Below are the code and all the weights of a small trained network. Each question names an input and a target symbol and asks about switching units off, where a switched-off unit gives its printed mean instead of its output.

import numpy as np


def w(rows, s, z=0):
    codes = np.array(rows[::2]) - 128.0
    scale = np.full(codes.shape[1], s)
    scale[-1] = z or s
    return codes * scale


def norm(h):
    return h / np.sqrt((h * h).mean(-1, keepdims=True) + 1e-5)


def f(y):
    return np.maximum(y, 0)


def softmax(a):
    e = np.exp(a - a.max(-1, keepdims=True))
    return e / e.sum(-1, keepdims=True)


def log_softmax(a):
    a = a - a.max(-1, keepdims=True)
    return a - np.log(np.exp(a).sum(-1, keepdims=True))


def net(x, mask):
    ids = ['ΓΦΨδεηπ'.index(c) for c in x.split()]
    T = len(ids)
    res = E[ids] + P[:T]
    r = norm(res)
    for j in range(3):
        rows = slice(2 * j, 2 * j + 2)
        q, k, v = (r @ M[0][rows].T for M in (Q, K, V))
        z = softmax(np.where(np.tri(T) > 0, q @ k.T / 2**0.5, -1e9)) @ v
        o = O[0][rows]
        res = res + np.where(mask[j], z, o[:, -1]) @ o[:, :-1]
    y = f(norm(res) @ A[0][:, :-1].T + A[0][:, -1])
    res = res + np.where(mask[3:19], y, B[0][:, -1]) @ B[0][:, :-1]
    return log_softmax(norm(res)[-1] @ U[:, :-1].T + U[:, -1])


Q, K, V, O, A, B = {}, {}, {}, {}, {}, {}
E = w([
[70,154,121,71,197],'Γ',
[83,58,85,89,188],'Φ',
[6,147,91,44,206],'Ψ',
[45,140,200,219,212],'δ',
[199,164,148,110,217],'ε',
[133,72,185,49,67],'η',
[85,60,49,100,141],'π',
],0.019)
P = w([
[89,254,149,123,91],'0',
[162,87,165,197,201],'1',
[157,94,141,168,174],'2',
[161,113,108,146,154],'3',
[145,114,85,137,151],'4',
[147,127,52,124,158],'5',
],0.0097)
Q[0] = w([
[120,157,165,92,116],'H0',
[171,165,89,206,151],'H0',
[87,247,186,83,135],'H1',
[196,191,150,122,144],'H1',
[147,109,76,198,122],'H2',
[122,35,88,50,162],'H2',
],0.014)
K[0] = w([
[184,3,142,87,117],'H0',
[141,159,224,140,201],'H0',
[165,124,163,168,180],'H1',
[234,71,100,110,170],'H1',
[20,195,111,145,136],'H2',
[171,192,49,44,100],'H2',
],0.012)
V[0] = w([
[163,215,163,129,128],'H0',
[144,108,6,178,160],'H0',
[163,118,74,41,108],'H1',
[89,139,150,89,186],'H1',
[184,67,88,106,117],'H2',
[12,132,120,128,67],'H2',
],0.012)
O[0] = w([
[40,161,185,80,198,135],'H0',
[132,220,76,174,125,48],'H0',
[102,157,191,195,148,2],'H1',
[169,126,116,115,34,238],'H1',
[112,11,111,188,137,51],'H2',
[175,127,139,145,182,156],'H2',
],0.012,0.0084)
A[0] = w([
[153,84,230,99,56,11],'N0',
[74,99,36,156,61,106],'N1',
[48,135,112,114,189,173],'N2',
[106,177,237,202,149,149],'N3',
[163,176,202,174,161,87],'N4',
[185,166,251,249,170,130],'N5',
[47,230,172,153,183,155],'N6',
[29,127,84,129,51,99],'N7',
[58,205,83,60,202,1],'N8',
[29,182,186,220,124,76],'N9',
[90,143,139,50,124,75],'N10',
[74,95,71,85,60,115],'N11',
[89,93,159,224,187,111],'N12',
[70,84,157,119,76,113],'N13',
[109,87,74,138,206,84],'N14',
[160,232,161,125,100,164],'N15',
],0.011,0.0038)
B[0] = w([
[134,48,63,92,73,173],'N0',
[151,140,182,138,103,161],'N1',
[148,112,121,173,102,194],'N2',
[197,127,168,81,114,177],'N3',
[132,93,203,106,109,166],'N4',
[54,253,94,101,115,161],'N5',
[149,104,140,148,136,246],'N6',
[97,140,172,158,105,140],'N7',
[96,97,85,144,123,254],'N8',
[122,167,175,66,111,146],'N9',
[128,170,93,167,122,214],'N10',
[106,130,176,109,146,181],'N11',
[136,161,159,132,170,138],'N12',
[119,50,160,117,88,161],'N13',
[151,110,138,159,123,148],'N14',
[135,101,150,148,159,231],'N15',
],0.014,0.0088)
U = w([
[147,184,174,60,174,214],'Γ',
[177,62,177,194,216,13],'Φ',
[71,170,44,197,166,254],'Ψ',
[103,142,41,37,142,102],'δ',
[3,119,127,140,109,97],'ε',
[126,16,142,68,108,105],'η',
[210,145,99,167,67,52],'π',
],0.012,0.0039)

Each question gives the input, a string of symbols that net reads in full, and the target symbol t.
The units are the heads (2 rows each of Q, K, V and O) and the neurons (one row each of A and B). Each row of codes is followed by its name. A weight is (code - 128) times the scale printed after its matrix; where a second scale follows, it is the last column's (O, A, B and U).
mask holds one flag per unit, heads first, then neurons. A switched-off unit (its flag False) gives its mean, the last column of its rows in O or B, instead of its output. The means were averaged over made-up inputs and are rounded, as every weight is.
A unit's drop is (log p(t) with every unit on - log p(t) with that unit switched off) / (log p(t) with every unit on - log p(t) with every unit switched off).
The circuit of an input: a set's keep is (log p(t) with only the set's units on - log p(t) with every unit switched off) / (log p(t) with every unit on - log p(t) with every unit switched off). Starting from the 12 units with the biggest drops (on a tie, the unit counted first), units are removed one at a time, each time the one whose removal leaves the highest keep (on an exact tie, the one counted first), for as long as the keep stays at least 0.8.
units of the circuit, in order: the units of the circuit, biggest drop first
most important unit: the unit with the biggest drop
k most important neurons: the k neurons with the biggest drops, biggest first
heads that matter: for each layer, one digit per head in row order, 1 if its drop is at least 0.15 and else 0, layers parted by /
input Ψ δ η δ π, target Γ: units of the circuit, in order -> (N8 H1 N0 H2)
input Ψ π Ψ, target π: heads that matter -> 100
input η η Γ η π Φ, target Φ: heads that matter -> 011
input Ψ π η Γ, target π: heads that matter -> 100
input η π ε Γ, target Γ: heads that matter -> 101
input η π ε η π, target Φ: heads that matter -> 011
input Ψ π η Φ, target Γ: units of the circuit, in order -> (N8 H1 H2)
input Ψ δ δ Φ, target Γ: units of the circuit, in order -> (H1 N8 H2)
input η δ δ η Ψ Φ, target Φ: heads that matter -> 010
input ε η η ε, target Φ: units of the circuit, in order -> (H0 H1 H2 N2)
input Φ δ δ δ ε Γ, target ε: units of the circuit, in order -> (H2 N7)
input ε η δ η δ δ, target Ψ: most important neuron -> (N8)
input Φ δ ε Γ Φ, target π: units of the circuit, in order -> (H0 H1)
input ε δ Ψ, target ε: heads that matter -> 001
input π η ε δ δ π, target Ψ: heads that matter -> 110
input π Ψ η η Φ, target Ψ: heads that matter -> 111
input π δ Φ δ η π, target Ψ: heads that matter -> 111
input Ψ δ π, target Γ: units of the circuit, in order -> (N8 H2 N0)
input Φ π η δ, target Γ: units of the circuit, in order -> (N5 N3)
input ε δ η Ψ Φ, target ε: most important unit -> H2
